In the rows, zero is written as 128.
[120 140 140 141  99 162  82 122 185 109  79 140 105 138 123 119 142 142
 188 193 130 100 118  77 137 153 173  87 148 129 191 101 136  99  86 176
 143 107]
suso
[105 154 143 119 121  83 122 114 134  55 163  81 141 106 139 176  73  95
 116 117 136 161  88 116 121 182  75  92 160  83 137  45 226 144 122  63
 143  78]
teni
[132  95 168 138 158 141 116 162 161 141 154  96 117 110 112 129  94 127
 133 108 150 142  96 120 134  79  46 126 123 142 138 141 131 143 145 145
 119 150]
ditug
[133 143 120 114 123  95 144  95 154 102 125  86 120  87 125 119 175 127
 185 137  76 107 131 145  90 159 125 165 110  65  95 153 145 139 121 119
 141 157]
poret
[161  82 120 107 134 118 121 139 174 113 125  70 159 193 106 109  68 153
  97 106 149 142  70 124 112 178 163  37 153 108 105 115 131 138 119 142
  42 110]
Sev
[119 128 114 141 103 143  54  91  98  63 103  94 138 166 119 141 121 151
 107 112 192 125 117 175 111 181 193  91 155 138 133  41 186 100 111 129
 127 108]
Zesof
[140 175 202 133 150 165 131 163 110 162 197 158 126 191 107 124 192  99
 125  88 106 118 175 152 151 123 170 135 116 166 115 116 104 104 203  97
 125 159]
teni
[141 126 159 143 123 148 173 147 146 151 152 153 140  79 191 144 144 139
 123 115 127 119 119  74 137 105 110 162 139 126 131 116 101 152 112  73
 110 111]
Zesof
[175 120 154 156 129  88 106 126 126 166 121 121 103 109 109  98  64 118
 114 136 157 176 142 148 159  88  78 128 142 106 100 127 153 149 127 141
 140 119]
suba
[175 111 116 141 110  92 131 120 135 125  87  92 120  90 148 109 109 111
 129  94 154 145 109 133 121 147 143 118 136 160 160 117 115 122  98 108
 142 137]
Mopat
[150 115 147 138 122 189  96 113 168 118 102 166 108 100 115 165 143 131
  95 147 132 134  90 152  91  87  69 136  75 122  77 129 123 139 149 120
 102 194]
suso
[100 111 120 120 158  90 178 157  86 128 151  90 144 120 150 172 151  93
  89 133 113 143 130 136 157 128 116 105  99 126  80 183 116 130 140 136
 100 126]
suba
[155 190 156 124 127 154 117 127 141 111 203 100 131 132 161 105 102  89
 142 147 139  98  78 116 140 161 142 135 134 157 103 100 167 154 152 143
 104 120]
suba
[110 138 197 140 108 117  87 143 141 134 179  91 141  77 129 166 125 157
 126 110 107 119  87 193 161 158 118  64 150  98  95  86 188 141 195  90
 149 129]
teni
[151 113 110 129 106 149 152 123 129  98 132  48 110 155 133 135  81 143
 154 105 190 108  56  95 133 158 131 117 156 127 186  81 203 123  49 135
 108  98]
Zugu
[117 140 128 125 133 139 156 135 102 112 169 106 146 201 147 114 121 129
  90  89 188 117 109 137 135 173 129 112 133 143 159  67 160 127  92 123
  68  95]
Zugu
[174 107 121 119 167 136 104 144 153  90  83  84 134 144 100 147  98 131
  85  92 178 133  99 139 108 137 152 112 102 133 136  89 159  96 135 112
  72  99]
poret
[111 132 191 153 132 192 129 135 126 154 169 100 128 141 130 186 157 116
 188 102 189  95 102 112 124  57  93 133 143 128 172  97 114 140 172 114
 165 130]
Mopat
[146 123  87 138 149 116 170 128  71 120 113  86 149 182 150 119  87 135
  42 127 192  86 115 110 173 154 110 156 127 120 125 133 139 161  84 102
  67 107]
ditug
[126 105 117 159 128  94 148 130 170 120 100 107 136 134 147 120  77 151
 126  80 163 163 147 118 137 150 159 116 109 138  97 131  91 111 103  98
 106 113]
suba
[123  90 149 125 155 151  83 149 123 131  97 139 104 187  95 119 142 131
 126 122 140 120 115  74 133 140 129 107 138 123 181  89 134  99 173 118
 118 123]
Sev
[ 98 136 128 133 152  61 142 118 110  93 111  96 128 198 121  92 134 116
 140 136 124 134 163 130 149 162 126 133 107 155 115 121 119 149 105 146
 121 100]
Zesof
[100 124 127 164 138 133 164 138 103  68 112  87 137 117 153 151 150 122
 134 152 119 139 159  73 131 114 137 147 133 148 135 172 159 122 118  88
 156 122]
Mopat
[122 134 152 128 127 154  69 123  97 145  88 132 111 118  91 128 210 132
 167 160 137  86 137 180 151  98 156 102 140 138 139 106 131  80 146 174
 168 170]
Sev
[ 89 139 140 147 125 111 180 150 108 133 182  98 154 150 147 143 171 111
 147 100  93 129 135 142 171 126 101 172 103  96  25 172 138 140 109  92
 142 140]
suba
[135 111 103  90 106  78 126 107 141 104 171 103  76  82 140 123  99 162
 106 119  95 142 114 121 117 185 192  76 166 127 203 183 165 122 143 155
 107 126]
suba
[114 140 118 128 143 107 124 167  23 156 127 101 143 150  98 109 112  97
  54 138 112 136 149 143 156  98 114 107 132 191  51 142 120 136 181  96
 104 138]
ditug
[119 103 103 113 121 146 109 133  93 141 111  85 149 138 123 129 178 126
 130  99 116  88 109 142 127 146 159 111 146 144 150 146  99 116 143 136
 142 166]
poret
[ 95 129 113 151 123  87 129 103 123  83 132  49 105 137 165 133 111 120
 159 100 126 173 136  87 145 190 119 127 134 122 141 153 212 143 109 130
 176 116]
poret
[ 57 113 110 119 153 114 138 114  80 148 118 166 102 167 106 145 177 145
 127 150 129 122 202 155 122  97 119 144 107 115 148 147 121 122 162 178
 133 119]
Zugu
[143  84 147 123 115 143 167 165 107 164 175 110 159 102 137 187  65 152
  72  68 173 147  59 151 111 107 137  68 135 107  83  97 126  96 151  66
  73 128]
ditug
[121  91 188 126 144 124 117 147 142 169 161 133 121 148  75 147 189  99
 211 132 100 118  99 153 117  89 141 114 103 173 117 129  34 112 120 192
 151 173]
poret
[139 119 117 140 130 134  75 103 165  87  98 155 147 109 173 112  90 157
 126  91 166 160 150 147 116 120 167 133 163 121 101 123 147 100 121 122
 122 113]
ditug
[153 102 128 127 147 117 144 137 115 143 160 125 120  73 120 149 135 120
 132 152 113 126 137 112 115 125 136 130 139  91  49 155 102 138 105  86
 113 135]
Zugu
[148 112 149 118 125 192 154 124 115 115  85 105 143 158 149 111 157 167
 165 152 167  27  48 127 170  96 138 102 135 155 211 137 114 141 105 129
 115 145]
Sev
[182 154 126 109 109 129 123  96 145  70 151  72 124  59 153 127 134  71
 168 164 105 119  76 151  91 163 145 122 136  94 123 159 163 157 134 119
 139 149]
suba
[183 157 161 141 142 107  91  97 148 125 144 133 142  80 166 141 181  32
 143 142 132 176 152 152 111 163 138 122 136 119  87 102 113 145 105 164
 148 148]
poret
[ 64  77 143 156 147 142 133 164  62 149 151 150 128 225  96 151 160 141
  75 136 134 137 141 105 147  70  93 137 116 165 108 176  69 135 138 143
 102 141]
Mopat
[103 141 124 127 133  91 123 102 153  90 144 108 134  80 149 130 149 135
 153 122 111 140 149 185 102 149 124 152 134  75 107 133 178 128 155 145
 151 128]
Zugu
[170 154 135 136 118 134  96 145 156 154 160 116 147  71 129  88 176 113
 143 114  96  83 121 130  98 171 174 152 144 152  91  96  53 152 125  77
  97 149]
suso
[162 156 152 135 113 186 144 102 177  56 135 121 115 206 158 120  50 134
 103  92 181 162  90 119 127 139 136 124 113 133 199 113 252 118 162 130
 113 115]
suba
[128  72 133 148 121 146 110 158 111 155 128 107 124 136  74 158 106 106
 121 102 163 141  96 153 115 115 128 105 122 195 208  88  80  95 133 158
 167 172]
teni
[ 99 135  97 124 156 139 142 132 114  97 127 159 157  91 163 119 120  86
 148 145 121 143 166 103 108 104  90 162 100 141  56 151 118 140  96  61
 141 121]
ditug
[147 119  92 115 142 148 119 102 134  82  74 155 124 100 107 137 169 107
 117 115 126 119 172 160  81 119 141 163 104 152 168 127  91 108 116  90
 140 175]
teni
[122 126 121 109 143  82 115 142  94 136 161 138 153 175  91 101 107 126
  84  94 136 121 122 164  98 140 141 143 125 135  75  76  67 129 155  86
  81 106]
Zesof
[163 135 165 142 121 142 129 126 130 109 173 108 138 151 103 154 136  75
 156 108 176 112  58 144  90  88 104 168 125 168 148  68  82 170  92  94
 119 117]
Mopat
[118 104 101 101 162 127 105 124 147 106 109 187 114  86 162 159 134 127
 122 154  83 157 162  87  97 108 163 136 124  91  82 205 118 102 185 123
 129 123]
suso
[115 132  99 131 154  71  94 122  94 126 144  94 122  95 136 116 136 107
 106 153 155 131 151 153 123 149  96 130 126 103  68 150 111 147 106 140
 111 117]
Mopat
[174 163 208 174 115 118 103 162 124 111 160  95 149 145 108  98 166  72
 138 125 148 110  67 157 156 176 143 134 127 168  90  36  95 100  70 102
 107 157]
ditug
[ 71 119 138 144 137 120 190 121 112 156 197 138 102 104 168 205 159 117
 159  79 152 171 167 110  94  83  96 164  91 137 122 137 121 147 132 105
 140 114]
Mopat
[133 118 113 103 171  68 155 116  83 103 100  99 115 139 181 155 133  96
 152 117 148 145 121  88 132 122 169 127 135 114 132 172  92  84 138 153
 116 103]
poret
[ 94 118 140 124 133 119 147 122 131  88 170 151 114 167 140 110 130 155
 111 110  77 158 181 103 134 158 147 133 130 152 187 166 200 167 157  90
 156  98]
Zesof
[135 147 165 153  90 154 135 130 192 172 195  87 118 132  98 133 130 153
 193  88 143 116 129 164 121 139 176 113 146 132 145 108 129 149 127 144
 151 132]
Zugu
[101 143 108 137 103 115 132 123  78 118 140 125 128 168 170 113 132 146
 103 106 108 145 119 138 125 160 180 159 119 145 125 154 160 128 168 124
 120 108]
poret
[123 110 166 134 128 110  93 144 158 108  98 152 106 113 115 142 182 106
 167 122  69 174 139  95 119 130 172 128 156 123 177 111 156  76 182 131
 179 128]
Sev
[106 146 142 105 125 105 139 107 183 103 137 111 113  98 154 143 139 141
 155 114 106 134 106 130 118 122 125 113 139 142 178 131 159 148 169 164
 128 126]
Sev
[117 138  80 109  94 132  91  87  59  55  73 172  88 204 137  76 134 129
  55 144 122 140 101 149  92 156 137 158 102 167 173 151 128 111 159 136
 103 164]
Zesof
[116 119 117 135 101 131 125  96 102 101 107 147 117 171 121 106 108 161
 141  85 136 149 127 143 108 110 155 157 138 152 169 101 181 123 151  87
 159 124]
Sev
[125  89  85 123 102 120  99 118 125 123 116  90 114 104 145 161 171 126
 105  96 110 139 102 108 108 170 134 150 167  93 200 140 156 132 115 157
 138 134]
poret
[148 137 160 160 106 151 177 164 121 134 166  95 161 176 134 126 148 103
  90 102 117 120  84 115 147 150  95 160 120 109  84 127 124 160 108  62
  88 150]
ditug
[119  83 116  97 130 129 138 144 133 154 139 109 143 111  85 137 129 133
 125 102 141  88  88 147 113  77  66 115 134 151 161 134  35 158  97 112
 128 156]
Zesof
[ 17 121  79  82 103  59 169 112 112 114 140 115 126 146 123 151 141 172
 146  88  82  87 135 120 133 191 159 105 136 122 168 106 174  74 143 125
 173 122]
Mopat
[ 99 139 142 160 107 140  96 137 153 126 119 158 111 126 100 153 149 157
 108 113 140 131 143 168 141 144 153 142 104 128 107  84 154  90 133 109
 144 125]
Zugu
[141 193 162 144  88 211  94 118 165 112 137 156 157 150 152 131 136 132
 139 107 170  87  86 166 139 117 154 150 133 120  79  74 148  93 137 104
 129 154]
ditug
[108 140  91  98 105 109  84  83  75  99 134 127 117 126 159 119 181 106
 128 133 105 148 146 188  89 141 163 121 145 169 134 146 130 171 140 176
 124 122]
Zesof
[140 103 101 126 105 169 124  96 113 121  64 135  85 159 167 123  42 158
 117  94 165 166 101 100 110  56 102 138 130 161 191 171 192 143 210 129
 152 124]
Mopat
[111  88  98 118 130 155 167 127 111 153 132  97 120 114 142 166 142 139
 150 119 124  75 113  92 124 112 109 149 139 109 201 184  74 161 150 117
 149 157]
teni
[162 119 113 109 110 149 151 134 152 119 118 135 129  82 150  62  80 130
 155 113  97 143 133  95 106 107 132 133 149 202 200 139 156 145 112  97
 166 130]
Zesof
[148 131 128 113 116 137  71  96 155 111 180 114 126 108 144 124 121 112
 163 128 158 124  90 180 106 139 143 117 144 165 131 118 121 180  89 182
 137 123]
Zesof
[144 135 137 137 136  95 164 115  97 140 175  90 127 109 158 152 122 106
  64 179 143 149 113 145 136 175 130  78 118 104 105 163 145 175 154 163
  90 143]
Sev
[119 147 119 106 112 164 120 122 164 157 149 120 108  96 133 172  91  93
 139 157 124 136  88 143 115  89  64  99  90 130  78 176 138 207 166 143
 128 131]
ditug
[ 97  95 132 171 113 117 149 105 112 133 166  97 110 184 140 156  82 161
 101  87 157 176 111 145 135 103  91 143  94 156  59 167 118 201 131 133
  86 137]
suba
[ 94 148 130 102 119 117  92 112 127  49  89 151  79 175 167 130 149 133
 148 162  98 120  81  77 129 157 184 110 134 129 192 177 128  81 184 154
 121 113]
suso
---
[136 119  99 171 112 137 117 139 161 169 103 149 105 139 131  68 116 117
 100 139 159 163  98 110  71 164  97 101  94 144 145  86 121 107 114 156
  61 181]
nuf
[129 127 107 130 101 142 162 102 115 108 161  91 112 122 123 179  98 118
 147  87 140 127 139 116 132 133 128 143 128 113 149 121 115 151 143 128
 134 116]
vaser
[ 89 162 106 174  44 130 106 134 137 138 132 120 131  89 139 144 111 141
 115 151 121  90 104 122 117 104 137 136 126 127 137 148 124 174 114 170
 128 176]
vaser
[106 106 108 144 147 146  90  86 164 142  79 177 108 160 136  67 143 136
 112  85 112 143 124 149  48 197 142 119 105 133 130  97 120  54 180  55
  90 119]
bipo
[ 93 170 108 160  54 139 103 120 139 138 148 114 129 101 131 155 111 145
 105 156 116  99 108 134 118  98 133 126 133 133 136 142 124 175 124 175
 127 170]
neman
[ 88 164 112 155  49 130 108 123 132 134 139 119 118  99 134 140 124 149
 108 160 123  94 103 128 116 114 138 143 124 131 129 149 115 168 105 172
 125 169]
fur
[127 129 103 118 123 158 103 103 136  78  96 105 111 122  91 113 143 127
 110 100 175 123 144 131 101 124 132  96  91 173  92 157 138 105 113 163
 138 106]
zum
[134 106 110 175 118 156 125 113 154 175 102 156 144 136 137  69 126 132
 118 143 171 156  94 138  62 169 102  99 110 150 138  78 121 127 119 148
  74 169]
gifin
[144 143 132  63  93 153 201  81 116 101 179 120 101  80 106 178 135 122
 133 139  95  86 110 136 163 126 129 153 118 157 133 122 132 185 131 117
 158 152]
Kasop
[131 132 102 124 127 157 124  96 139  91 118 103 116 117  81 124 137 131
 108 127 169 111 152 141 100 113 133 108  95 162  86 161 141 104 117 155
 134 114]
Getu
[ 83 164 113 159  55 133 107 137 138 137 141 113 128 102 126 146 116 144
 103 163 124 103 115 125 123 104 137 128 120 117 132 163 121 159 102 171
 137 160]
Rulef
[128 124  88 106 115 171 105  88 144  94  83  96  94 105  86 130 140 133
 111 111 161 135 147 111  87 124 136 104  95 173  91 164 147  99 123 151
 145 108]
Linu
[118  97  70 160 170 155 113  89 137  71 104 147 125 135 108  49 178 135
 156  90 141 101 140 149 103 186 158  92 124 129 193 158 148  96 161  73
  73  69]
fur
[105 101 115  96 103 134  74 132 109 206  98 106 122 112 133 130 132 142
 170 129 116 160 143  93 111 157 148 153 126 153  91 142 127 114 149 119
 135 136]
Linu
[134 128  91 130 131 171  99  84 151  95  78 102  97 112  81 117 158 125
 115 113 174 132 145 134  90 130 135  88  91 181 102 157 143 103 110 153
 127 102]
Rulef
[ 90 171 104 155  58 130 108 126 135 128 146 121 111  98 134 137 111 136
  99 149 120  90 106 127 117 100 140 131 116 124 139 160 121 161 115 180
 122 159]
nuf
[ 94 166 108 153  54 138 111 118 131 140 146 122 115  90 137 143 110 143
 103 159 117  99 103 127 118 101 146 142 119 122 138 151 120 171 109 183
 120 173]
nuf
[149 143 131  67 116 164 190  69 140  81 186 110 116  93 104 180 125 125
 129 115 107 107 135 122 156 124 115 140 111 161 134 116 131 180 137 117
 169 111]
zum
[129 132  86 135 124 151 106  93 137  91 100 106 124 125  82 128 145 125
 105 124 175 120 148 133  93 111 121 104  92 163  84 159 133  96 123 130
 141 108]
Linu
[131 137  94 102 133 162 101  72 143  86 100 106 112 119 100 117 145 134
 109 111 154 120 138 135  85 126 138  97  93 182  98 142 141 115 137 165
 128 108]
neman
[132 115 108 181  97 148 108 157 156 198  97 136 114 157 121  84 111 123
 112 130 171 168 119 133  57 161 108 103  89 144 125  88 112 103  96 144
  89 168]
Zes
[121 132 101 123 126 159 104  96 142  97  99  99 106 106  90 123 150 136
 120 145 166 121 150 132  95 101 135 112 108 162  99 149 149 113 113 158
 127 117]
bipo
[140 117 104 171 108 144 133 147 163 167 113 160 103 135 140  80 119 128
 100 164 158 164  98 126  67 163 104 116  88 155 141  85 110 113 107 155
  64 185]
nuf
[113 117  68 139  83 161 114  67 150  98  56 159 122 127 105  22 190 136
 150  48 128  97  98 101 147 205 160 105 149 151 163 148 121 114 149  52
  93 150]
Linu
[ 89 158 120 158  46 131 108 120 123 150 142 118 125  97 134 141 117 144
 117 163 117  94 115 128 109 101 145 132 118 134 142 154 117 175 101 171
 129 169]
Zes
[130  87  85 100 127 151 131 140 183  71 121 153 101 160 112  70 128 149
 120  97 133 144 118  85  43 228 154  77  87 200 105  70 113  68 161  96
  15 143]
Kasop
[127 135 123  99  95 152 151  75 109 119 154  86  97 100 110 179 126 117
 155  75 127 122 143 135 157 138 142 150 145 117 150 122 116 166 140 134
 137 111]
Kasop
[ 91 116  69 122 176 143  68  79 154  47  87 148 123 102  68  43 192 119
 129  28 117 101  95  77 113 162 135 121 147 196 131 161 155  85 161  81
  91  87]
zum
[138  91 120 152 130 133 131 123 139  90  83 207 144 141 116  43 175 137
 144 132 134 142 100 181  67 205 126 137 104 133 166 107 124  92 123  39
  70 104]
bipo
[120 108  40 142 126 155  75 131 153  77  67 159 130 164  90  31 188 138
 115  68 135 149  99 126  65 224 137  97  93 139 151 144 123  53 150  66
  86  93]
neman
[ 93 159 103 158  41 134 106 130 130 147 127 121 125  93 132 145 120 146
 101 169 125 100 111 120 110 104 135 131 128 131 138 158 119 161 113 162
 130 178]
Linu
[102 113 121  97 116 134  74 119 111 211 114  99 125 109 131 139 128 143
 170 123 114 151 145  97 111 145 153 164 136 147  90 123 133 127 152 126
 128 137]
bipo
[ 99 106 114  88 123 144  74 124 121 197 114 102 119 113 128 127 128 147
 170 115 111 162 136 101 114 158 154 144 134 172  87 127 133 119 155 134
 123 131]
neman
[133 132  95 121 135 158 107  92 140  77  87 104 103 113  92 109 146 123
 110 124 158 122 139 122  92 110 137 114  86 161  98 160 143 107 114 164
 145 105]
Zes
[104 103 117  96 123 138  87 128 110 202 118 112 115 111 135 125 119 141
 166 129 116 156 133 104 114 153 161 150 118 152  88 138 129 115 146 138
 116 135]
nuf
[134 126 106 172 106 135 125 121 145 178 111 160 133 144 127  72 127 129
 100 149 169 144 113 151  70 162 114  97  85 142 143  89 109 106 103 140
  61 178]
nuf
[128 128 124 119  96 148 141  93 115 125 155  83 115 127 125 162  97 114
 134  83 148 140 144 139 143 147 134 127 139 106 146 121 110 143 143 125
 132 125]
zum
[140 119 113 172 115 138 123 121 155 187 109 149 108 124 123  80 122 116
  99 142 165 144  88 154  85 155 105 108 113 159 143  91 115 125 111 137
  65 179]
nuf
[133 124  93 117 112 166 115  84 144  95  81 101  97 106  85 128 151 131
 109 124 168 131 146 117  98 122 132 106 101 173  94 157 140 106 123 144
 147 115]
Linu
[129 122 103 187 120 131 119 121 154 167  98 151 142 141 133  92 106 129
 107 107 164 141 102 145  73 152  99 117 105 139 124  83 111 114 119 129
  85 166]
vaser
[ 91 101  78 145 153 139 103 141 141  91  94 204 142 204 146  32 178 161
 112 120 112 130 100 189  67 161 155  83 142  89 162 130  90  48 133  55
  79 116]
bipo
[144 151 117  93 103 155 199  77 134 117 181 114 121  98 103 183 125 129
 115 131 105 106 129 129 153 127 133 147 110 135 139 120 123 166 130 107
 160 133]
Rulef
[ 97 107 128  94 108 141  80 129 106 200 110 105 125 111 132 134 129 138
 183 113 122 148 135  95  98 164 150 156 124 160  88 128 136 118 154 144
 129 128]
gifin
[141 103 121 158 117 160 115 141 160 164 112 145 125 138 125  92 129 129
 120 151 166 172 116 136  83 179 102 105  96 139 125  81 112 127 115 143
  84 154]
Kasop
[ 87 160 117 163  48 132 108 121 122 154 134 119 126  98 133 139 114 146
 113 155 122  95 114 136 109  95 148 135 123 129 137 155 116 169  96 176
 130 170]
Zes
[129 115  93 128 116 168 103  88 139  95 103 108 122 116  81 106 159 133
 108 123 176 131 139 145  87 136 137 105  83 172  94 149 135  98 113 157
 114 124]
zum
[148 140 118 108  98 157 207  74 135 108 174 120 115  87 106 179 110 121
 124 109 115  94 119 135 154 131 129 150 114 151 138 114 131 180 137  90
 165 131]
vaser
[132 114  94 185 121 149 114 110 159 157 103 146 131 150 117  89 138 137
 104 134 172 165 107 104  66 171  89 111  97 150 125  86 113 113 108 139
  82 169]
fur
[104 122  74 141 167 134  89  44 150  92  26 169 113 102 117  13 172 153
 121  56 113  83  85 133 108 199 160 137 132 147 149 136 137  63 166  84
  48 157]
fur
[134 162 127  90  92 154 186  75 129 117 186 111 113  83  96 183 131 126
 131 145  98  86 131 123 163 107 123 165 120 136 142 115 136 184 130 104
 166 141]
bipo
[125 136 128 102  96 148 153  82  98 121 153  97 127 120 123 167 115 119
 157  85 138 118 133 125 133 143 143 140 147 113 148 119 118 155 147 133
 137 115]
gifin
[109  69  85 151 189 178  75 198 175  96  72 168 104 168  65   4 161 134
 123 104 166 158  90 112  89 238 128 106 127 136 127 150 131  31 129  41
  88 113]
Getu
[ 85 152 110 166  57 138 111 122 139 135 138 119 129  88 134 150 109 148
 115 149 125  92 106 125 118 104 138 129 133 134 134 150 123 176 113 164
 132 169]
vaser
[137 131 113 112  92 131 151  87 112 127 151  86 119 111 123 190 109 117
 143  95 128 118 136 145 120 136 147 152 137 114 141 114 117 152 162 116
 135 115]
vaser
[ 89 165 111 156  55 129 101 126 130 127 139 117 120 104 138 143 116 144
 105 151 118  97 105 121 115 108 138 141 125 122 126 152 119 167 112 176
 130 159]
fur
[ 89  96 152  88  96 112 130  50 152 148 102 122 106  87  72  91 155 149
 125  83 116 102 125 103 108 209 159 145 111 206 107 127 136 103 157  61
 108 128]
Zes
[ 88 173 112 159  54 134 105 133 137 133 147 120 131 107 132 146 110 143
 108 154 117 101 109 132 122 101 127 130 129 122 136 144 122 166 118 172
 131 169]
neman
[102 109 118  88 117 135  81 133 111 205 115 104 121 116 133 133 119 144
 171 123 106 151 147  97 107 151 155 158 129 146  77 132 132 117 156 139
 134 135]
Getu
[120 129  95 118 121 172 100 105 141  66  90  98  92 109  83 123 155 125
 116 122 162 124 135 130 114 113 135 113  99 148  80 164 145 106 113 172
 144 116]
Kasop
[100 106 115  90 126 144  78 116 115 198 117 107 127 108 127 128 132 144
 171 121 109 160 133 103 124 154 156 148 139 166  87 127 132 126 157 126
 129 130]
neman
[142 124 110 163 110 141 120 110 162 160 100 154 121 139 124  79 119 122
  72 142 165 154  89 141  65 173 113 101  98 137 131  89 109 104 123 135
  70 181]
nuf
[141 148 119  81 103 163 201  76 124 101 197 117 116  98 103 178 123 129
 120 138  92 100 114 137 170 117 134 156 120 140 135 122 128 175 138 105
 168 142]
neman
[149 145 117  96 113 152 191  90 136 107 178 115 118  92  97 172 130 119
 126 151 110 104 127 131 157 125 126 134 109 145 142 117 128 174 133 102
 150 117]
Rulef
[ 93 157 109 164  47 135 104 128 137 138 135 114 127  92 133 152 114 141
 113 150 124  90 107 126 114 108 142 134 127 130 133 148 121 172 118 166
 130 170]
vaser
[159 137 118  74  94 160 198  81 130 101 159 120  87  90 110 161 132 126
 122 140 102 118 123 115 136 141 132 151  89 165 146 114 120 174 120 110
 167 128]
Zes
[135 139 107 105 118 141 162  80 116 115 179  90 103 110 118 186 112 119
 151  95 128 130 156 128 138 133 139 142 130 122 164 116 113 157 150 117
 127  84]
nuf
[131 143 122  96  93 128 141  78 102 130 154  83 107 117 128 172 100 112
 131  89 117 122 140 125 123 134 149 137 131 114 152 120 106 150 149 129
 130 119]
Zes
[103  99 121  90 118 135  83 121 108 212 116  99 120 113 128 128 119 144
 172 113 113 149 146  96 112 157 158 150 135 159  79 134 134 119 155 133
 123 140]
Getu
[132 121 110 166 116 128 120 125 148 172 109 140 123 134 118  70 116 124
 104 135 152 139 113 124  79 159 110 108  87 142 146  84 113 113 113 139
  70 165]
Zes
[155 141 120  82 111 164 202  72 125  97 182 121 113  91 104 178 133 127
 137 151  94 105 134 121 154 114 131 137 102 157 146 120 125 185 121 103
 166 120]
Zes
[135 127  88 135 113 175 107  85 145  78  91 100 102 101  81 109 168 123
 109 127 177 124 123 113  95 125 136 106  98 181  96 151 145 115 115 173
 127 120]
gifin
[134  98 124 162 117 133 102 105 143 135  96 158 132  95  77  66 187 111
 118 129 119 161 115  46 137 206 159 154 115 146 143 108 148 117 134  73
  93 142]
Rulef
[128 130 111 175 105 139 112 108 159 175 106 139 122 131 113  89 130 116
 105 124 156 145 111 136  91 161 107 103 105 148 137  89 113 119 116 125
  77 162]
Rulef
[134 138 110 122  96 133 144  69 109 111 159  82 109 115 118 182 121 115
 142  87 130 131 139 115 142 135 131 146 141 117 143 119 113 164 147 124
 131 103]
fur
[ 89 158 110 157  52 133 107 129 135 137 136 119 128  89 137 149 114 145
 116 154 118  89 108 123 112 110 144 144 122 126 136 144 121 174 123 168
 135 164]
vaser
